Below is a small trained network, with its code and all its weights. Each question gives an input and a target symbol and asks what happens when units are switched off, that is, made to give their printed mean instead of their output.

import numpy as np


def w(rows, s, z=0):
    codes = np.array(rows[::2]) - 128.0
    scale = np.full(codes.shape[1], s)
    scale[-1] = z or s
    return codes * scale


def norm(h):
    return h / np.sqrt((h * h).mean(-1, keepdims=True) + 1e-5)


def softmax(a):
    e = np.exp(a - a.max(-1, keepdims=True))
    return e / e.sum(-1, keepdims=True)


def log_softmax(a):
    a = a - a.max(-1, keepdims=True)
    return a - np.log(np.exp(a).sum(-1, keepdims=True))


def net(x, mask):
    ids = ['αδθμστφω'.index(c) for c in x.split()]
    T = len(ids)
    res = E[ids] + P[:T]
    u = 0
    for l in range(2):
        r = norm(res)
        for j in range(3):
            rows = slice(2 * j, 2 * j + 2)
            q, k, v = (r @ M[l][rows].T for M in (Q, K, V))
            z = softmax(np.where(np.tri(T) > 0, q @ k.T / 2**0.5, -1e9)) @ v
            o = O[l][rows]
            res = res + np.where(mask[u + j], z, o[:, -1]) @ o[:, :-1]
        u += 3
    return log_softmax(norm(res)[-1] @ U[:, :-1].T + U[:, -1])


Q, K, V, O = {}, {}, {}, {}
E = w([
[109,62,176,110,38,184,116,90,56,44,145,114],'α',
[56,79,126,201,163,124,118,22,200,122,108,76],'δ',
[98,92,89,118,27,125,198,203,124,83,71,113],'θ',
[79,40,149,127,161,126,155,202,98,31,171,207],'μ',
[107,2,181,128,121,85,111,148,156,53,58,142],'σ',
[176,63,216,93,103,92,211,115,136,104,141,77],'τ',
[154,171,102,161,105,73,30,169,41,68,99,91],'φ',
[126,110,154,160,68,182,115,81,32,187,107,222],'ω',
],0.0069)
P = w([
[204,44,31,31,211,93,151,115,65,114,2,138],'0',
[113,161,230,211,129,205,139,161,153,110,87,82],'1',
[134,117,193,157,64,174,56,190,203,146,174,102],'2',
[74,109,201,154,81,135,47,227,119,214,187,66],'3',
[83,84,75,41,112,62,135,113,48,146,178,126],'4',
[152,179,117,29,165,123,170,67,126,40,88,171],'5',
[187,209,202,124,138,249,137,127,215,49,102,135],'6',
[102,95,177,59,180,230,64,238,159,209,187,57],'7',
[220,65,77,195,94,211,58,162,181,156,233,86],'8',
[61,137,102,91,116,16,203,62,39,109,147,147],'9',
[173,243,211,168,98,199,174,100,192,44,96,169],'10',
[190,207,87,37,154,167,165,50,116,110,101,185],'11',
[116,135,144,214,62,189,55,195,139,212,236,138],'12',
[185,110,57,177,56,112,107,86,97,174,153,107],'13',
],0.0047)
Q[0] = w([
[153,106,45,93,123,57,168,34,96,76,94,169],'L0H0',
[141,225,177,90,170,207,127,125,164,69,47,159],'L0H0',
[87,203,252,146,144,223,91,234,174,192,128,98],'L0H1',
[120,21,79,202,64,70,101,173,103,208,238,63],'L0H1',
[188,91,5,91,137,59,171,5,85,77,110,174],'L0H2',
[114,18,60,174,63,75,117,153,85,214,232,103],'L0H2',
],0.017)
K[0] = w([
[232,152,130,212,100,195,129,130,215,76,128,156],'L0H0',
[114,67,99,83,148,181,40,203,138,224,186,54],'L0H0',
[7,80,121,35,158,62,108,157,39,215,133,69],'L0H1',
[102,202,158,153,109,39,204,56,97,28,78,182],'L0H1',
[241,143,135,211,112,216,120,146,208,82,134,153],'L0H2',
[132,196,153,157,109,63,211,45,103,23,67,197],'L0H2',
],0.018)
V[0] = w([
[200,165,169,99,110,139,133,93,69,144,190,113],'L0H0',
[61,162,49,122,92,189,91,114,149,91,135,90],'L0H0',
[144,214,101,161,201,76,87,88,163,201,119,126],'L0H1',
[105,74,174,165,177,133,58,112,83,44,156,171],'L0H1',
[142,174,98,128,155,92,148,224,107,76,190,145],'L0H2',
[93,129,86,168,136,177,140,185,84,126,115,250],'L0H2',
],0.017)
O[0] = w([
[188,159,176,120,107,70,93,50,104,148,166,145,130],'L0H0',
[95,105,86,181,83,151,78,165,159,188,84,135,124],'L0H0',
[86,95,177,19,97,89,71,100,169,190,102,106,6],'L0H1',
[142,134,255,192,156,143,142,153,106,119,73,174,209],'L0H1',
[50,109,114,146,107,151,122,61,58,93,91,185,114],'L0H2',
[136,229,103,138,120,171,182,126,192,52,58,207,150],'L0H2',
],0.0066,0.021)
Q[1] = w([
[150,107,142,142,119,115,206,102,109,112,132,196],'L1H0',
[155,239,102,131,129,72,42,160,79,119,92,110],'L1H0',
[150,116,113,48,186,106,135,116,124,179,237,27],'L1H1',
[95,121,92,83,123,147,156,72,141,66,138,152],'L1H1',
[130,64,160,129,121,92,147,170,161,61,143,133],'L1H2',
[76,139,137,224,207,96,125,55,253,153,126,53],'L1H2',
],0.017)
K[1] = w([
[220,179,121,123,156,107,176,160,139,73,138,155],'L1H0',
[70,110,254,144,58,176,83,82,34,158,135,139],'L1H0',
[88,90,78,53,107,105,108,59,104,209,159,81],'L1H1',
[99,107,124,106,155,149,166,105,100,81,146,134],'L1H1',
[159,117,151,130,165,161,185,125,160,155,164,195],'L1H2',
[31,68,58,1,127,138,95,77,161,229,27,78],'L1H2',
],0.018)
V[1] = w([
[108,162,165,165,138,83,103,197,172,130,168,120],'L1H0',
[249,33,70,119,227,97,152,178,101,81,109,146],'L1H0',
[67,122,164,131,116,152,162,107,129,90,136,100],'L1H1',
[92,58,97,23,143,79,113,71,116,193,193,82],'L1H1',
[98,177,122,130,124,141,80,62,132,101,121,133],'L1H2',
[149,61,71,54,146,130,180,60,67,102,77,213],'L1H2',
],0.012)
O[1] = w([
[167,184,120,202,131,153,146,149,123,92,134,87,138],'L1H0',
[63,10,184,99,213,103,130,173,197,163,163,102,169],'L1H0',
[172,136,106,137,133,107,92,134,96,116,154,170,132],'L1H1',
[119,254,132,181,215,230,157,133,103,17,66,171,3],'L1H1',
[126,59,151,149,153,97,196,137,164,128,106,141,110],'L1H2',
[70,42,127,68,160,89,147,117,195,114,136,88,109],'L1H2',
],0.0046,0.035)
U = w([
[165,148,133,202,68,124,119,132,66,164,154,138,220],'α',
[102,187,141,112,156,178,84,166,139,165,72,79,66],'δ',
[80,121,3,114,111,143,149,121,137,115,142,112,35],'θ',
[81,156,153,138,140,161,168,119,112,81,53,195,83],'μ',
[96,54,164,108,187,121,182,167,167,117,125,95,253],'σ',
[123,153,120,88,197,124,131,69,55,102,176,95,42],'τ',
[67,87,152,77,99,74,84,83,82,157,69,136,85],'φ',
[181,186,136,56,109,90,164,109,197,131,141,158,48],'ω',
],0.0047,0.0026)

Each question gives the input, a string of symbols that net reads in full, and the target symbol t.
The units are the heads (2 rows each of Q, K, V and O). Each row of codes is followed by its name. A weight is (code - 128) times the scale printed after its matrix; where a second scale follows, it is the last column's (O and U).
mask holds one flag per head, layer by layer. A switched-off head (its flag False) gives its mean, the last column of its rows in O, instead of its output. The means were averaged over made-up inputs and are rounded, as every weight is.
A unit's drop is (log p(t) with every unit on - log p(t) with that unit switched off) / (log p(t) with every unit on - log p(t) with every unit switched off).
The circuit of an input: a set's keep is (log p(t) with only the set's units on - log p(t) with every unit switched off) / (log p(t) with every unit on - log p(t) with every unit switched off). Starting from all 6 units, units are removed one at a time, each time the one whose removal leaves the highest keep (on an exact tie, the one counted first), for as long as the keep stays at least 0.8.
units of the circuit, in order: the units of the circuit, biggest drop first
most important unit: the unit with the biggest drop
heads that matter: for each layer, one digit per head in row order, 1 if its drop is at least 0.15 and else 0, layers parted by /
drop of u: that unit's drop, to one decimal
input φ φ φ α σ τ δ δ τ ω ω, target δ: units of the circuit, in order => [L0H2, L1H1, L0H1]
input θ μ θ μ, target θ: heads that matter => 010 / 000
input α σ φ φ θ α θ μ φ θ α, target μ: units of the circuit, in order => [L0H2]
input θ σ τ φ φ φ σ α θ, target φ: units of the circuit, in order => [L0H1, L0H2]
input σ α φ, target σ: heads that matter => 100 / 100
input α δ θ τ φ μ σ δ ω φ δ μ ω θ, target δ: units of the circuit, in order => [L0H2, L0H1, L1H1]
input φ μ ω ω φ μ, target ω: heads that matter => 101 / 000
input φ φ α φ σ φ α α μ ω φ θ θ, target ω: heads that matter => 101 / 000
input μ θ φ τ σ θ, target φ: units of the circuit, in order => [L0H2, L0H1]
input μ τ ω ω ω μ ω τ ω α θ, target τ: heads that matter => 101 / 010
input ω δ μ ω τ ω ω ω σ, target ω: units of the circuit, in order => [L0H2, L0H0]
input α φ φ α φ ω δ α τ τ φ φ θ δ, target φ: heads that matter => 010 / 000
input φ φ φ φ α τ, target φ: heads that matter => 011 / 000
input ω μ σ φ, target ω: most important unit => L0H2
input θ φ θ φ, target θ: heads that matter => 010 / 000
input ω α θ θ δ τ δ α, target δ: heads that matter => 111 / 010
input φ θ α θ φ φ φ θ φ ω ω φ δ φ, target ω: heads that matter => 001 / 000
input δ τ α δ φ ω θ ω ω, target ω: drop of L0H1 => 0.1
input μ θ α ω σ, target θ: drop of L0H0 => 0.1
input φ σ θ φ μ ω φ σ α ω ω τ ω μ, target ω: drop of L0H2 => 0.6
